Each row is followed by its group and then its class within the group.
[ -4  -1   1   7   5   4  16  -4   9   1  -2  20   3   4  -4   0   4   2
  -7  24   1  -9  -5   9   5   3  19  -2   4  -7  -8   3 -14  -2] | A:F
[  0   2  -1   7  -3   1   9   3  -4  -6  -5  13  -2  -3  -6 -14   1   4
 -15  -4  -8 -17 -10   3  10   5   8   3   1  -9 -10   5 -18  -9] | A:F
[ -3  -2  -3   3   1   0   6   1   2  -6  -2  16 -10   1   0 -10  -5  12
  -4  22  -5  -7  -1   3   9  11   5   0   3   2  -3   0 -12  -2] | A:Y
[  0  -3   1   8   2   1   6   4   7   3  -1   7   5  -1  -6  -8   4  11
  -8   5  12  -7  -8   4  11  -2   1   4   1  -9  -2   1 -16   9] | N:Z
[ -5   2  -4   9  -1   4  13  10  -2 -13  -3  26  -5   1  -9 -18   7  14
 -13  -8  -3 -13 -12   9  16   3   8  -9   2 -10  -4  10 -21  -6] | A:F
[ -1   1   4   2  -3  -1  -1  -3   3 -11   3  14   1   2  -3   5  -2   9
  -8  -2  -2   1  -7   4   2   5   8  -2   3  -6  -2  -3  -2  -7] | V:Q
[  2  -6   1   5  -1   2  11  10   1 -14  -9  15  -7  -1  -8 -13  -4  28
 -13  11  -4  -9   9   7  15  -7   8  -7   2  -4  -1  -1 -10  -2] | V:Q
[  1   2  -5   7   0  -8   2   6   1   1  -4  -9  -6   3  -8 -22  10  17
 -15 -18   1  -8 -15   4  23  -2  -5   5  -7 -12   1   5 -28  -2] | N:Z
[ -5  -2 -10  13  -1  -5   8   9   4  -7  -1  -3  -6   0 -13 -19  12  29
 -14 -16   3   0 -10   4  20  -5  -5   3  -3  -7   1  10 -27 -10] | N:Z
[ -2  -1  -4   7  -4   2  11   6  -2 -14   1  15  -5   0  -9 -13  -5  22
 -10   2  -4  -3   2   9  14  -1   6   2   0  -1   1   3 -16   2] | V:J
[ -1  -1  -3   5   1  -3  12   4   0 -13  -1   9  -9  -1  -7 -14   0  24
 -15  -1  10  -7  -8   6  16  -5   4   2  -3  -2  -5   5 -18  -7] | V:Q
[  4   5 -10  10  -1   1  10   3  -1 -10  -1  17  -7   4  -8 -20   3  22
  -2   6  -3 -11  -6  12  21  -1  10   0   1   3  -3   9 -21  -2] | A:Y
[ -5  -1   2   3   2   8   6  -4  -2  -3  -6  15  -1  -7  -3   0  -1   3
 -16   1  -7  -2  -6   3   1  -2   7   2   0 -13  -6  -2  -6  -7] | V:Q
[  0   0   0  23   3   5  10   2  10  -2  -1  17   3  -1  -1  -1   0   9
   6  32   3  -3   1   7   1   1   7  -3   5   3  -3   0 -15   3] | A:F
[ -6   4  -8   7  -2  -1   9  10  -3 -10   0  15  -2  -2  -8  -8   6  14
  -5  -7  -2 -10  -6  10  17   1   6  13  -1   7  -1   9 -14  -3] | A:F
[  0   1  -6  -1  -2  -1  12   3   0  -1  -3  10  -6  -2  -6 -14   1   3
 -15  -2  -2 -13 -13   9   7   2   9   2  -4 -12  -6   5 -26  -5] | A:F
[  5  -4 -11  16   1  -8   0  16  15  -2  -8   1  -2   2 -13 -14   5  35
 -12   9  10  -9 -17   9  29  -4   1   3   0 -10  -4   6 -30  12] | N:Z
[ -4   0  -7   3   3  -2  10   3   1  -8  -1  14  -5   1  -4 -13   3   9
 -12   4  -1 -13  -6   7   7   0  10   2   0  -7  -6   6 -17  -5] | A:Y
[  6  -6   3   8   5  13  11   5  21   1  -7  22   8  -1  -4  17  -2   9
 -14  39   7 -15  -1  -1   1  -3  18   2   5 -22 -13   4 -15   0] | V:J
[  5  -1  -5  12   3   5   6   9   8   0  -2   2   7   4 -10  -5   5  18
  -2  17   9   3   0   5  15  -2   0  -3   3  -1   4   4  -6   5] | N:W
[  2   0  -5  12   2  -7   4  15  -2  -3 -10   2   1   6 -12 -10   6  28
  -4   0  13  -4 -11   2  21  -3   2  -1   3 -10  -4   5 -23   3] | N:W
[ -1  -3  -3  11   3   0  10  12  19  -9  -3  23   3   5 -10  -4   2  20
  -9  28   6  -6  -4   8  15  -3   8  -1   4  -1 -12   4 -15   4] | A:F
[  1   0   9   3  -2   6   6   7  17   9  -6  19 -10  -1  -6   0  -5   7
 -28  39  -5 -18 -19   7  10  13  21   4   0 -35 -22   1 -36  -7] | V:J
[  1   0  -5   7   1 -15   4   2   1  -3  -1  -8  -4   4  -8 -24   7  18
  -4 -15   0   3  -7   5  21  -4  -6   3 -12   1   3   7 -20   3] | N:Z
[ -3  -1  -2   7  12   3   5   2   3 -11  -7  12  -9  -2  -4 -10  -6  14
 -14  15  -4  -4  -7   5  11  -4   8  -2   1 -10   0  -8 -18  -5] | V:Q
[ -2   1  -5  10  -2  -4   6  16   6 -11  -3   4  -7   4 -11 -15  -6  20
 -11 -13   4  -9 -17   4  27   3   7   8  -1  -7  -3   3 -28  -4] | N:W

Each row is followed by its group and then its class within the group.
[-3  2 -3  1 -1  1  6 -1  7 -6  8 -1  3  3  0 -1 -4 -3  0 -1  0  1 -3 -1
 -5 -2  2  1 -1 -5  2 -1  2  0] | md:ls
[  5   3  -1  -6   1  -2   9   1   0   0   8   0   0   2  -3   2  -8  -3
  -1   9 -12   0   2  -6  -6   2   4   2   0  11   1  -3  -2  -4] | Sl:bq
[-3  6 -2 -7 -1  2 18  5  0 -5 13 -2  7  5 -4  3 -9 -6  1  6 -9 -5 -7 -4
 -8 -3  6 -1  1  5 -1 -1  8 -7] | jl:bf
[ 39  12  -1  -1   0  26  24  14   0   0  -3   2  14   7 -25  17 -28 -21
   4  25  10   4 -20 -13 -12  -2   7   1  16  48  10  -7  26   1] | md:Ms
[-13   7  -1 -15   1   1  17  12   4   0  10   0   0   1  -7   4  -9  -4
  -2   6 -15  -9  -1   3 -11   3   4   2  -3  16  -3  -1   0 -18] | sm:lj
[-1  5 -1 -7  0  3 12  7  1 -2  9 -1  6  3 -4  4 -5 -7  1  4 -5 -5 -4 -1
 -5 -1  2  0  2  4 -2 -1  8 -9] | jl:qs
[ -2   3  -2  -4   0 -11   9  -6   0  -4  16  -2  -4   7   1   2 -11   3
  -2   6 -16   4   5  -8 -13   1   5   3  -5   3  -4  -2 -17  17] | Sl:bq
[ -9   6  -4  -8  -2  -5  17   4  -3  -5  12   0   4   5  -1   0  -7  -3
  -1  -5 -11  -3  -5  -4 -11  -1   4   2   0   2  -5   1   3   5] | md:cc
[ -2   6  -1  -5  -1  -3  15   2  -2  -5  13  -2   5   8  -1   2  -9  -3
   0   0  -8  -1  -7  -6 -10  -1   4   3   1   4  -4   0   1   8] | jl:gt
[ -4   5   0  -5   1   8  10   8   3   0   0   1  -1   0  -7   4  -9  -3
   0   9  -4  -6  -3   2  -7   1   4   2   0  19  -1  -2  -1 -11] | sm:lj
[ 19   7   0  -2   3  -5  14  -1  -4   0  16  -1  -1   5  -8   8 -19  -2
  -4  15 -14   7   4 -14 -11   1   8   6  -1  20  -1  -6 -15  13] | Sl:tp
[-7  3 -1 -5  0 -2  7  2  0 -2  6  0 -2  1 -1  1 -6  3 -1  0 -9 -1  0 -2
 -8  2  2  4 -3  7 -5 -1 -6  5] | sm:Gf
[ 11  10  -3  -8   0  10  23  11  -3  -1   2   0   6   6 -15  10 -21 -11
   1  11  -6  -1 -10  -7 -14   2   4   3   7  36   1  -4  14   5] | sm:Gf
[ -2   6  -5  -4  -2  -2  14   1   6  -5  13  -1   4   5  -2   1 -11  -5
   1   0  -6   1  -3  -5 -11  -1   4   2   0   2   0   0   6   5] | md:ls
[ -7   3  -5  -3  -4  -7  11  -3   5  -8  14  -1   2   4   3   0  -5  -3
   0  -6  -9   1  -2  -5 -10  -1   2   1  -1  -9   1  -1   5   8] | md:ls
[-3  1 -1 -5  1 -5  5  2 -1  0  8 -1  1 -1  1  0 -1  0 -1  0 -8 -2  1 -2
 -4  1  0  0 -1 -2 -2  0  6 -2] | Sl:bq
[-19   7  -5  -9  -4 -10  21   1   6 -10  23  -3   2   8   1  -2 -12  -2
  -1  -7 -18  -1  -1  -2 -19  -1   6   3  -5  -3  -4   0  -2   7] | md:ls
[-21  -3  -2  -9  -1 -15   5   2  -2  -5  19  -3   4  -2  11  -6  13  -1
   3 -14 -16  -9   5   4   4  -2  -2   0  -3 -36  -6   4   5 -16] | Sl:gg
[-5  3 -4  0 -2 -1  7  0  4 -6  7 -1  4  4  0 -2 -7 -3  2 -6  0  2 -4 -2
 -7 -4  2  0  0 -2  1  1  5  8] | md:ls
[ -3   4  -1  -7   2 -14   9  -1  -2  -3  21  -4   1   2   3   1  -2   0
   0  -1 -16  -2   6  -6  -7   0   4   3  -2 -15  -1  -1  -3  -1] | Sl:gg
[  1   4  -2   2  -2  -2   8  -3   4  -6  11  -1   2   6  -2   2 -10  -1
   0   2  -2   5  -2  -7  -9  -3   5   3  -1   5   1  -1  -6  14] | md:ls
[  8   7  -1  -9   1   3  19  11  -5  -1   9  -1   5   4 -10   7 -13  -8
   1   8 -11  -3  -6  -8 -10   1   4   1   6  20  -2  -1  13  -1] | Sl:bq
[  0   4  -1 -14   1  -8  17  10  -6  -1  19  -3   7   0  -3   4  -1  -6
   0   0 -19 -10  -1  -4  -3  -1   1   0   4  -6  -3   0  14 -15] | Sl:tp
[-7  1  0 -2  0 -5  8  1 -5 -2  6 -2  2  4  1 -1 -2  1 -2 -2 -5 -4 -3 -3
 -3 -1  3  3 -1  0 -5  2 -4  6] | jl:gt
[ -4   6  -4  -4  -3   0  13   3   2  -6   8   0   4   5  -1   0 -10  -6
   2  -6  -4   1  -6  -3  -9  -3   3   0   3   5   1   0  12   7] | md:ls
[-2  3 -1 -2  0 -1 12  6 -6 -4  9 -3  8  7  0  0 -4 -4  1 -2 -3 -3 -7 -3
 -4 -3  4  2  3 -2 -4  1  5  2] | jl:gt
[ -2   5  -2 -12   1 -11  17   6  -4  -3  22  -4   5   2  -1   4  -4  -6
   0   1 -21  -5   2  -4  -7   1   4   2   2  -9  -2  -1   5 -12] | Sl:gg
[  0   3  -1  -9  -1  -8  14   5  -6  -3  18  -3   6   3   0   4  -1  -4
   0   2 -14  -4  -1  -5  -5  -1   3   2   3  -6  -6   0   5  -5] | Sl:gg
[-17  -2   2  -2   0   0  -1   0   7   1   4   0  -5  -2   1  -2   2   4
  -1   3  -5  -5   7   8   0   2   2   0  -7  -2  -2   0 -15 -15] | sm:lj
[-11   3   0 -11   0   1   9  10   3   1   4   0   0  -2  -5   0  -2  -4
  -1   2 -11  -7   0   7  -4   3   1  -1  -1   6  -1  -1   6 -18] | sm:sn
[ -3   4  -1  -4   0   7  10   5   7  -1   3   1  -1   1  -6   3 -10  -3
   0   8  -3  -2  -2   1  -7   1   4   1  -1  17   1  -2   0  -7] | sm:sn
[ 15   0   3  -1   5   1   0   6  -5   0   4  -2   9   1  -4   3   1  -6
   1   8   0  -4  -5  -3   6  -2   2  -1   6  -1   1  -4   8 -11] | Sl:gg

Each row is followed by its group and then its class within the group.
[  2  -5 -13  -4   3   1  -6  -9  10   8  -1  -1   3   9   6   1  -1  -5
   5   6  -1  -2  -1   1  -3   2   2   5  -8  -1   3  -4 -10   2] | [13]:Jh
[ -9   0  -2  -2  -1  -2   9  -1   3   3   3   3  -1  -6   3   3   1   0
  -1  21   2  -2   0  -6   1  -5   5   8  -3   3   3  -1 -13   0] | [12]:zj
[  5  -1 -26  -5   3   0  -7  -8   1  10  -8  -8   1   6   2  -1   9  -7
 -14   6   1  -4   2   9   0   0   3   3  -6  -6  -4   1  -8   6] | [12]:gn
[  3   0 -14  -3   2  -3  -5  -5   6   6  -2   6   1   2   2   4   2  -1
  -6  -1  -2   0   1   4  -2  -3   1   3  -9  -2   5  -4 -21   0] | [13]:Jh
[-2  0 -1 -1  0  1  4 -4  4  2 -1  0  1 -2  4  0 -3  0  2 14 -1 -1  0 -7
  2  2  0  5 -2  2  1  0 -4  2] | [12]:zj
[ -1  -2 -15  -2   0  -3   1  -9  -1   5  -7  -4   3  -3   4   7  -4  -2
   5  -2  -6  -5   1   3   2  -3   1   1  -1   0  -9  -4 -23   2] | [12]:gn
[  5   3 -19  -4   5  -4 -10   2   8   3  -1   7   1   8  -5  -1   3   2
  -9 -22   0   1   3  18   2  -1  -3  -3  -4  -5  -4  -6 -12   3] | [13]:mf
[ -2  -6  -7  -1   2   0   7   0  -2   5  -3  -2   2  -2   3  12   5   2
  -1  21   3  -2   2   0   2  -2   3   9  -1   2   2  -7 -10   1] | [12]:zj
[-1 -1  2 -1  0  1  5 -1 -3  6  6 -2  2  0  1  1  3 -2 -7 27  4 -2  2 -4
  3 -2  2 13 -4  0 10  0 -4 -1] | [12]:nl
[  0  -3 -16   0   1  -2  -7  -6   5   3  -4  -5   2   6   1   8  -1   2
   6 -13  -7   0   0  11  -1   1  -2   2  -2   0  -6  -9 -16   3] | [13]:Hh
[  2   0 -15   1   3  -5  -5  -7   5   5  -1   1  17   0   5   7  -5  -5
  -3 -16  -5   0  -7  10  -3  -3   1  -3  -3   1  -5  -8 -12   0] | [13]:mf
[  3   1  -9  -4   5   1  -7  -7   6   8   1  -1   3   7   2   4  -1  -8
  -9   3  -4  -3   1   5   0   0  18   6  -7  -5   5  -2 -10   2] | [13]:Jh
[  4  -3 -24  -3   3  -1  -8  -9  10   4  -8  -2   4  12  -1   6  -3  -8
   6 -22  -8  -1  -2  15  -2   0   0  -3  -2  -3  -8  -7  -7   4] | [13]:Hh
[  3  -1 -22  -4   4   0 -17 -11  13   6  -2   6   3  14   3   7 -11  -2
  -3  -9  -4  -2   0  15  -2  -1   2  -2 -12  -2  -3  -5 -13   3] | [13]:Hh
[  1  -1  -8  -3   3   0  -5  -3   2  -1   2   5   3   6   1   4   0  -3
  -6   5   1  -2   1  -1  -3   2  -2   1  -5  -4   0   0 -12   3] | [13]:Jh
[-12  -9 -21  -5   1   0   2  -7   9   8 -10  -2   3   6   6  11   2  -3
  -4  19  -1  14   1   4   5  -6   3   9  -4   0  -2  -4 -21  15] | [12]:gn
[  1  -2 -24  -3   2   0 -13  -5  11   6  -7   4   6   6   2   0   3  -1
  -8 -16  -4  -3   1  12   1  -4  -3  -3  -4  -5  -6  -1 -15   5] | [13]:mf
[-1 -4 -7 -2  2  0  5 -6  3  6 -3 -3  2  2  3  3  2 -3 -3 21  4 -2 -2 -2
  1 -2  2  4 -1  0  7  0 -9  2] | [12]:nl
[  0  -1  -5  -2   1   0   0  -3   3   6   0  -2   2   0   1   4   2  -2
  -4  15   0  -2  -1   1   3   0   5   7  -6   2   2  -1 -12   3] | [12]:nl
[-4 -7 -5 -1 -1  0  5  1  2  5 -5 -2  3  3  2  5  3  4  5 16  0  0  1  1
 -2 -2  1  6 -2  1  1 -2 -9  7] | [12]:nl
[  1   4  -7  -7  -1   2   0  -4   8  11  -6  -6   6   1   2   0   4  -7
 -16  22   3  -7   3   3  -1  -5   1   4  -3  -2   0   1 -17   4] | [12]:gn

Each row is followed by its group and then its class within the group.
[  2  -1  -6  -2   1  -5   0  15  -5   3  -2   2  -6   4   4  -2  -4   3
 -15   3   1   8  -1  -1  -3  -4  -1  -4   2   3  -4  -5  -2 -14] | Ll:mh
[ 2  0  1  4  6  3 -2 -1 -4  3 -6  1 -1 -3 -1  3 -5 -7 -5 -2  1 11  2  0
 -2 -1  4 -2  2  2  2 13  0  7] | mt:lz
[ -1   0   1   4   3  -1  -6  -3  -2   2  -8  -1 -10  -1  -4   1  -1  -2
  -2   1  -2   3   3   0   1   0   4   4   0  -1   2   5   2  11] | mt:mm
[ 2  1  1  5  5  0 -5 -2  0 -3 -9  0 -6  1 -3  3 -4 -5 -1  0 -2 10  1  1
 -1 -2  3  3  1  1  4  7  2  9] | mt:lz
[ 1  1 -2  3 -1  0 -3  0 -3 -1 -5  0 -7  4 -4  1 -3  2  0  2 -2  1  0  1
  1  0  0  4  1  1  1  2  1  1] | mt:lz
[ -3   0  -1  -1  -9   1   3   5   4  -1   0   0  -9   3  -2  -3   3   5
  -1   2  -2  -5  -3   0   2   2  -2   4   1  -1  -2 -11   0 -20] | hp:gh
[ -1   1  -6  -5  -9   6   2   7  -3   3   4   1  -9   6   1  -2   3   9
  -1   0  -1  -4  -2   0   3   1  -2   2   3   0  -1  -9  -1 -18] | hp:gh
